Each row comes from the steps of one path. Every step used is in the known rows, and no mark comes twice. Write the path behind each row, first mark first.
Known rows:
ledi/pade/zavam/batun/pipu/zike: [ 131,  102, -231,  216,  -95,   55, -218,  163,  211, -325,   -8, -323,
  209,  -35,  288, -249,  119,  107, -174, -172,  147, -194,  204,  127,
 -136, -146,  -85, -173, -103, -295,    3,  213,   -5, -213,   85,  263,
  111, -413, -174, -102,  276,  -62]
zike/lifez/batun/bira: [ 132,  102,   39,  162, -229,  -43, -128, -241,   90,  -12,   30, -121,
  167,  -37,   -6, -109,  -97,   59,  -16,   15, -120,  -86, -297,  -29,
  -38,  168, -179,   92,  -35, -236, -211,  153,  138,  -68,   92,  223,
  140, -212,   92,   53,  268,  -33]
rofi/fugik/zike/lifez/pipu/batun/bira: [ 117,  105, -123,  227, -128, -112,  -88, -252,  145,  164,  169, -397,
  257, -165,  109, -227,  -38,  -37,  -70,  -32, -235,  -11, -210,  118,
   27,  213, -221,  -91,   10,  -16, -228,  -34,  -15, -107,  214,  128,
  110, -423,   67,   48,  151, -168]
bira/zavam/batun/lifez/pipu/zike/rofi: [ 100, -156, -165,  142, -197, -148, -358,   -5,  241,  -97,  175, -229,
  430,   44,  177, -170,  147,  -57,  -15,  -20,   47, -173,   26,  -27,
   41, -192, -286, -116,  -51, -266,  -32,  -27,  116,  -31,    9, -139,
    3, -344, -133,    2,  452,  -37]
zavam/lifez/pipu/fugik: [  43,  -45,   47,  171, -201, -196, -246, -145,   54,  138,   18,  -84,
 -164,   36,   61, -270,  -43,    9,   62,   95,   45,  -25, -164,   82,
  168,   -7, -205,  -73,   40,  -23, -157,  142,  -37,  -19,  215,   -8,
   32, -363,   52, -100,  108,   79]
ledi/zavam/lifez/pipu/zike/rofi: [  65, -272, -183,    2, -152, -150, -179,   57,  312,  -66,  220, -361,
   55,   56,  251, -240,   53,    5,   33,  -96,  -30, -191,  -14,  221,
  111, -180, -190, -229,  113, -149,  -69,  187,  267,  -78,  -96, -277,
   45, -267, -194,  -70,  373,  -40]
rofi/pipu/fugik/zike/lifez: [  98,   71, -148,   81, -101,  -76,  -96,  -80,  171,   13,  214, -337,
  -57,   -1,  186, -222,  -49, -238, -114,   99, -181,    6, -188,   29,
    2,  124, -119,  -60,   63,   87,  -88,   52, -110,  -29,  280,  -52,
  201, -178,  118,   66,   38,  -41]
rofi/zavam/batun/bira/ledi: [ 236,  240,  118,  -21, -235, -145, -189,   86,   38, -102,  -92,  -39,
  301,   14,   11, -235, -216,   41, -103,  -96,  -81,  -81,  123, -179,
 -193,  112, -384,   98, -162, -119,  -66,  195,  236,   38,   95,  371,
  179,  -54,   78,  154,  -39,   11]
rofi/pade/zike/lifez/pipu/batun/bira/zavam: [ 186,   95,  -85,  290, -216, -146, -165, -217,  194,  137,  102, -205,
  438, -100,  309, -297,   85,   20, -173, -249,  -74, -286, -104,  -18,
   31,   76, -558,  -86,  -68, -258,   14,  -11,  205, -252,  300,  270,
  119, -458, -114,   69,  333, -189]
pipu/zike/rofi/zavam: [ 217, -202,  -64, -105, -238, -139,  -46,   97,  235, -119,  262, -317,
  139,  120,  201, -109, -203,  -33, -223, -184,  122, -135,  168,  140,
  -28,  -85, -118, -105, -105, -129,  -24,  143,   74, -120, -165, -116,
   59,  -36, -228,   80,  158,   93]
batun/bira/lifez/pipu/fugik: [  -4,  -33,   34,  285, -250, -222,  -60, -334,   57,   64,  -17, -137,
  -39,  -13,   86, -200,  131,  -24,   37,   90,  -91, -139, -152,   26,
  151,   81, -279,   61,  112,  -54, -250,   79,   49, -131,  253,  158,
  154, -412,  -17,  158,  122,  -10]
zike/rofi/pade/zavam/batun/lifez/pipu/fugik: [ 187, -164,   12,  306, -331, -116, -260,   66,  200,  -11,   -1, -109,
  363,  -38,  293, -390,   54,  168,  -81, -159,  318, -202, -157,   67,
  156,    0, -145, -187, -187, -210,   72,   69,  -87,  -18,  254,   38,
  176, -433, -162,  -45,  424,  -35]
lifez/pipu/rofi/zavam: [  80,  -90,  112, -118, -198, -102, -123,   18,  125,   -3,  -15, -128,
  173,   36,  229, -125, -177,  -13, -123, -178,  298, -124,  -30,  199,
   42, -186, -209, -234,  -94, -109,  -72,  145,   95,  -95,   48, -151,
  -31, -239, -355,   54,  243,  179]
fugik/pipu/rofi/pade/zavam/batun: [ 183,  -49,  -15,    9, -151,  -45, -259,  160,  145, -122,   13, -193,
  396, -180,  262, -231, -108,  153,  -96, -287,  402, -149,   -2,  -55,
   49,  -60, -127, -272, -189, -133,   72,   36,   35,   44,  208,  155,
  135, -328, -274,  -16,  264,   59]
batun/lifez/pipu/fugik/zike/rofi: [  82, -263, -141,  260, -183, -170, -152, -116,  245,  -26,  209, -337,
   88,   20,  161, -217,  179, -141,   63,   31,  -44,  -47, -225,  251,
  217,    0,  -85, -157,   72,  -30, -112,   -8, -118,   13,  155, -127,
   -4, -283, -106,   23,  273,  -79]
bira/ledi/batun/lifez/pipu/zike: [-100,  181, -212,  434, -117,  -39, -289,   47,   43,  -28,    2,  -48,
  139,   53,  -37, -395,  110,    8,   34,   25, -140,  -23,  -93,  -63,
   12, -144, -491, -226,    1, -330, -187, -157,   98,  -50,   74,  -38,
   21, -455,  -70, -143,  277, -191]
ledi/bira/batun/pipu/zike/rofi/fugik/pade: [  45,   -1, -223,  423, -188,   53, -135,   57,  137, -141,  350, -418,
  358,  -88,   98, -149,  -46,   59,  -18, -128,  -77, -279,  196,  301,
   46, -146,  151, -181,   -8,   40, -163, -136, -125,  -63,  -69,  183,
  242, -386, -114,   72,  116, -132]
zike/rofi/pade/zavam: [ 268, -249,  -15,  -27, -291, -105,   47,  187,  263, -235,   96, -237,
  148,   46,  332, -251, -100,   56, -117, -271,  280, -273,  -38,   82,
   89,  -11,  -31, -141, -187,  -93,   35,  230,   82, -102,   65,  123,
  209, -150, -206,  -26,  252,  114]
pipu/rofi/fugik/pade/zavam/batun: [ 185,    1,   -3,   66, -280,  -67, -103,  166,   46, -210,   74, -235,
  281,  -16,  122, -286, -260,  217,  -93, -306,  444, -131,   43,   38,
  -42,  114,   36, -229, -413, -109,  158,   79,   26,  156,  -26,  211,
  193, -217, -151, -102,  188,   67]
batun/bira/ledi/zavam/lifez/pipu: [  35,   76,  -62,   96, -163, -178, -129,  -17,  203,  -69, -178, -120,
   31,  -24,  113, -395,   82,   -2,  127,   36, -247, -187,  -87,   25,
   25,   -7, -424,  -85,  122,  -74, -163,  294,  444,  -33,  189,  144,
  158, -285,   24,   31,  165, -131]
pipu/fugik/pade/zavam/lifez/zike: [ 243,  -88, -172,  270, -313, -155,  -19,  -66,  110, -103,  150, -257,
  -26,   65,  140, -537,  -28,  222, -188,  -85,   72,  -69,  -65,   27,
   25,  148, -180, -296, -338, -114,  131,  218,   20,   77,   23,  236,
  130, -216,  -22, -127,  206,  -24]
ledi/bira/batun/lifez/zike/rofi/pipu/fugik/pade/zavam: [ 116,   12, -202,  485, -283,  -13,  -63,   18,  135, -210,  232, -298,
  454,  -28,  234, -429,   59,  162,  -87, -104, -121, -307, -124,   80,
  112,  -61,  -31, -230, -291,  -27,   39,  -44,  -57,  -45,   79,  142,
  316, -271, -213,  196,  395,  -96]
pade/zike/lifez/pipu/rofi/fugik: [  41,   72,  -36,   64, -270,  -18, -105,  -21,  135,  121,  206, -337,
   49,   48,  110, -313,  -31,  -77,   12, -235,  136,  -74, -254,  106,
  128,   97, -210, -179,   15,  -62,  -94, -102,  -82,   16,   12, -112,
  161, -324, -156, -100,  278, -212]
zike/rofi/pipu/batun: [  43,  -54,   46,    1, -163, -158, -239,  125,  119, -115,  195, -188,
  260,  -34,  153,  100, -254,  -78,   75, -145,  133, -104, -114,   85,
   18, -142,   95,   51,  -24,    0, -235,   50,   91,  -99,   67,  -97,
   34, -173, -165,  118,  115,  194]
batun/pipu/zike/rofi/pade/zavam/lifez: [ 129, -135, -197,  187, -201, -140, -197,  206,  373, -117,  183, -446,
  159, -107,  288, -385,   17,  111, -237, -200,  255, -323,   57,  156,
   13, -155,   29, -270,   25, -179, -114,  120,  160, -105,   98,   33,
  192, -362, -172,  -51,  325, -208]
bira/pade/zavam/lifez/batun/pipu: [ 108,  104,  -76,  214, -133,  -39, -205,   64,  133, -183,  -34,  -87,
  229,  -29,  218, -371,   54,  160,  -96,  -17,  164, -174, -100,  186,
  -90, -104,   52, -278,  -32, -313,   12,  118,  198,   37,  171,  209,
  169, -433,   58, -126,  445,  -60]
zike/rofi/fugik/pipu/batun/bira/zavam: [ 146, -128,  -51,   81, -294, -243, -176, -135,  162,   37,  137, -306,
  517, -104,  242,   43,  -92,  -50,  -27, -114,  -26, -194,   44,  106,
  154,   48,  -93,   71,    3,   98,   -3,   75,   56, -145,  108,  165,
   68, -329,  -52,  190,   66,   23]
lifez/zike/rofi/pade/zavam/batun: [ 368, -178,  -53,  -14, -337,  -32, -106,  220,  173, -171,  261, -301,
  404,   13,  287, -348,  -13,  194, -187, -340,  179, -149,  -53, -116,
  -24,   16, -138, -187, -356, -146,   80,  135,   -7,   66, -164,  159,
  188, -182, -177,  -83,  285,   66]
pipu/batun/lifez/zike: [  68,   19,  -70,  215, -189, -145, -202, -112,   57,  -95,   13, -155,
  225,  -87,   18, -224,  -30,  104,   22,   -7,  -73,   67, -175,   -3,
 -124,    3, -232,  -52, -244, -180, -190,   38,   62,   40,    8,  136,
 -192, -324, -123,  -61,  195,  -15]
bira/batun/lifez/zike/rofi/zavam: [ 168,  -91,   29,   86, -386,  -54, -210,   15,  173,  -57,  182, -124,
  473,   71,  186, -213,  -19,   47, -127, -100,  -98,  -39,  -82,  133,
  -86, -170, -211,  -65, -210, -136,   24,   38,   93,  120, -109,   16,
  -11, -141, -137,   38,  350,  -33]
batun/bira/pade/zavam/lifez/pipu/zike/rofi/fugik: [ 217, -118, -245,  294, -271, -193,   57,  -11,  347,  -11,  229, -432,
  171,  -29,  165, -520,   94,  175, -199, -111,  130, -280,  -48,  188,
  172,   -8,  -22, -334, -113,  -75, -155,   19,  197, -101,    8,   44,
  359, -350, -143,   75,  335, -207]
pade/zavam/lifez/pipu/rofi/fugik/zike: [  70,  -42, -125,  -21, -143, -171,  -78,   81,  173,   21,  157, -494,
   59,  -47,  223, -504,  -17,   65, -103, -190,  181, -137, -142,   99,
  141,   56,  -87, -356,  -95,  -18,  -11,    4,   48,   84,   31, -116,
  199, -367, -108, -148,  299, -108]
batun/pipu/rofi/fugik/pade/zavam/lifez/zike: [  66,   16, -193,  236, -306,  -65, -106,  102,  192,  -72,  119, -449,
  206, -110,  185, -514,  -17,  217, -211, -176,  282, -157,  -76,  213,
  -51,  -50,   90, -440, -211,  -41,  -16,  118,   78,  152,  -38,  138,
  116, -397, -174, -117,  258, -237]
pade/zavam/batun/lifez/zike/rofi: [ 238,  -87,  -64,   40, -289,  -82, -194,  137,  180, -283,  156, -310,
  393,   49,  159, -316,   54,  108,  -37, -146,   45,  -97, -160,  -98,
  -52,   33, -130,  -77, -269, -223,   47,  124,   56,   99, -115,  120,
   48, -132, -124,  -21,  455,  -75]
batun/lifez/zike/rofi/zavam: [ 197, -156,  -55,   11, -323,  -93,  -41,   27,  236,  -63,  147, -244,
  298,   92,  227, -277,  -44,   31, -153,  -31,  -27,  -49, -129,  153,
  -66, -103, -162, -133, -185, -125,  -32,  208,  103,   55,  -97,  -22,
  -67,  -53, -189,   85,  290,  -47]
pipu/fugik/pade/zavam/batun/lifez/zike/rofi: [ 286, -181, -145,  357, -390, -103, -164,   24,  159, -226,  214, -268,
  384,   54,  135, -386,   42,  216, -111, -179,  151,  -79, -113,   47,
   10,  128,  -81, -221, -399, -214,  174,  102,  -48,  159,  -34,  195,
   90, -168, -128,  -24,  391,  -88]
ledi/batun/lifez/pipu/fugik/zike: [ -37,   40, -108,  420,  -66,  -83, -279, -145,  -20,   82,  123, -182,
  134,   26,  168, -289,  151,  -16,  -15,   93, -172,    4, -229,  161,
  140,  -17, -328, -157,   11, -188,   74,  -89, -145,  -46,  202,   40,
 -106, -447,   -3, -106,  225,  -97]
batun/bira/pade/zavam/lifez/zike/rofi/pipu/fugik: [ 269,  -73, -151,  279, -343, -237,  -11,   -4,  270,  -69,  246, -388,
  211,  -21,  203, -468,   97,  147, -254,  -97,   25, -250, -217,   67,
  108,   22,   -1, -201, -208,   57,  -92,  129,  190,  -26,   50,  115,
  349, -167, -122,  235,  210, -108]

Write each row's path:
[  64,  156, -330,  215, -254,   33,  -76, -118,  221,   80,    8, -252,
  278, -111,  116, -421,   65,   31,  -90,    8, -330,  -47,   -1,  -35,
  -43,  223, -341, -181,  113, -148,  -28,   29,  105,  -12,    1,    7,
  368, -463,   98,  -16,  192, -344]
rofi/fugik/pipu/zike/lifez/batun/bira/ledi/zavam
[ 133,  -50, -131,  170, -190, -136, -256, -122,  231,  202,  311, -317,
  411, -114,  141, -199, -114,  191, -200,  -37,  -21, -129,  -25,  106,
   79,  -90,  -90, -152,   78, -258, -118,   44,  205,  -47,  -46,  -35,
  118, -204, -100,  187,  317, -157]
fugik/pipu/zike/rofi/zavam/lifez/batun/bira
[-150,   95,   72,  309, -273, -137, -172, -145,  -97,  201,   97, -224,
  275,  -32,   76, -200,  -11,  155,    3, -162,   37, -189, -280,   75,
  148,  -29, -265,  -53,    3, -118, -202, -119,  153,  -13,   18,   53,
  136, -477, -120,   48,  192, -107]
ledi/batun/bira/lifez/pipu/rofi/fugik
[  88, -154, -102,  122, -249, -188,    7, -141,  265,   48,  248, -349,
  259,   31,  226, -205,   46,    1, -189,  -95,  -40, -242,   32,  123,
   59, -122, -260, -121,   97, -209, -236,   45,  252, -184,   -4,  -89,
  187, -233, -238,  275,  340, -103]
batun/bira/lifez/pipu/zike/rofi/zavam
[  73,   62,   11,  314, -270, -101, -301,   12,   80,   80,  -78,  -99,
  155, -120,  288, -458,  -14,  264, -229,  -90,  271, -213,  -87,   94,
   11,   35,  -24, -181,  -58, -255,   84,  141,  -51,  -29,  217,  169,
  212, -602,   50, -193,  266,  -74]
rofi/pade/zavam/lifez/batun/pipu/fugik
[ 167,  -39,  -23,  116, -412, -139,  -92,  -71,   48,   65,  343, -394,
  362,   -4,   38, -251,   38,  137,   -9, -109, -169,  -58, -173, -136,
  -27,  147, -111,  117, -123,   11, -215,    4,   71,  214, -221,  204,
  242, -193,   93,  107,   85, -136]
zavam/batun/bira/lifez/zike/rofi/fugik
[  64,  121, -104,  511, -155,  -31, -288, -118,   59,    0,  133,  -55,
  174,    1,   86, -378,  127,   83,   96,   40,   92,   -1,  -97,   92,
   57,   24, -222, -167, -108, -277,  124,  -86, -112,   89,  247,  270,
  -23, -367,  -67,  -50,  277, -203]
zavam/batun/lifez/pipu/fugik/pade/zike
[   5,  -18, -187,  310, -275,   48, -210,    2,   68,  152,  284, -274,
  410,    7,  187, -260,   73,   65,   20,   70, -171,   58, -285,  143,
  145, -115,  -96, -174,  -10,  -32,   11,  -59, -160,  103,  -69,   16,
  -69, -335,  -42,  -55,  217, -216]
ledi/batun/lifez/zike/rofi/fugik/pipu
[  27,   28, -251,  423, -230,  -41, -238,  211,  149,  -48,  349, -444,
  309,   25,  233, -372,  -94,  213, -225, -193,  163, -256,   49,  285,
   35, -110,   83, -333,  -46, -230,  134,   10,   68,  -35,  -49,  109,
  159, -375,  -30, -149,  329, -291]
ledi/batun/pipu/zike/rofi/fugik/pade/zavam/lifez
[   8,  -14, -115,  145,  -91, -109, -343,  -56,   91,   -7,   83, -317,
  129,  -71,  308, -289,  122,   42,  -70,   15, -168,  -97,  -34,  264,
  -54,   56,  -75, -128,  163, -164,  196,  160,   39,   78,   42,   13,
   29, -476,  129, -166,  202, -125]
ledi/zavam/lifez/batun/pipu/fugik/zike
[ 113,  -43, -157,  420, -384,  -32, -197,  189,   89,   18,  177, -118,
  394,   53,   57, -452,   64,  168,  -36, -222, -110,  -58, -292,  -39,
   -3,  -85, -383, -222, -236, -192, -142,  -51,  152,  203,  -83,   85,
   89, -240,  -71, -143,  201, -185]
bira/ledi/batun/lifez/zike/rofi/pade
[ 126,   49, -160,  238,   -1, -156, -244, -167,   -2,  -34,   67, -318,
  341,  -18,  232, -360,  168,  -30,    8,   86, -313, -213,   -6,  -69,
  100,   88, -446,  -95,  -87,  -93,  102,  -10, -100,  -42,  242,  151,
   84, -402,   72,   73,  240,  -19]
ledi/bira/zavam/batun/lifez/pipu/fugik/zike
[ 297,    9, -216,  276,  -57, -127,   20, -175,  263, -179,  119, -358,
  386, -111,  220, -320,  104,    7, -177, -196, -131, -158, -168,  170,
   -6,  156, -300, -335, -128, -227,  -80,   -6,  228, -182,  339,  240,
  194, -345,  -92,  113,  486, -126]
fugik/zike/lifez/pipu/batun/bira/pade/zavam
[ 145,  138,  -45,  172, -181, -180, -209, -250,  141,    8,  117, -252,
  371,   -7,  210, -156,   74, -102,  -63, -194, -177, -241, -100,  -33,
   37,  123, -537,   32,   18, -255,   18,    4,  192, -278,  211,  221,
   51, -360,  -66,  103,  381, -162]
pade/zike/lifez/pipu/batun/bira/zavam
[ 183, -129, -216,  235, -377, -100,  -55,  122,  242,  -23,  225, -385,
   83,   97,  340, -459,   65,  175, -174, -208,   69, -188, -235,  139,
  145,  -84,  -35, -213, -211,   -2,  -56,  291,   34,  -48,   -1,  -62,
  290, -193, -147,  -29,  248,   -8]
ledi/pade/zavam/lifez/zike/rofi/pipu/fugik
[ 181, -306, -136,  263, -223, -197, -179,  -32,  236,  226,  349, -350,
   57,  -44,  222, -380,   61,   47,  -62, -125,   52,  -93, -212,  210,
  250,  -22, -121, -279,   16,   29, -142,   11,  -27,  106,  167, -105,
  152, -316,  -20,  -94,  144,  -37]
zavam/lifez/pipu/fugik/zike/rofi/pade
[ 185,  296, -174,  403, -231,   68, -183,  -15,  169,  -10,   75, -168,
  235,   49,   19, -403,  190,   22,  107, -232, -250,  -92, -219,  -57,
    1,  102, -537,  -69,    0, -267, -230,   70,  186,  -22,  231,  363,
  303, -225,   46,  -10,  276, -321]
zavam/batun/bira/ledi/pade/zike/lifez/pipu
[  79,   33,  -38,  189, -226, -247, -278,  -29,  155,   81,  306, -380,
  350, -168,   43, -142, -121,  131,  -36, -101, -100, -120, -279,  -26,
    7,  -86,  -23,   33,  -83,   14, -398,   63,  276,  -16,  -34,   43,
   51, -176, -112,  217,  123,  -65]
zavam/lifez/zike/rofi/pipu/batun/bira
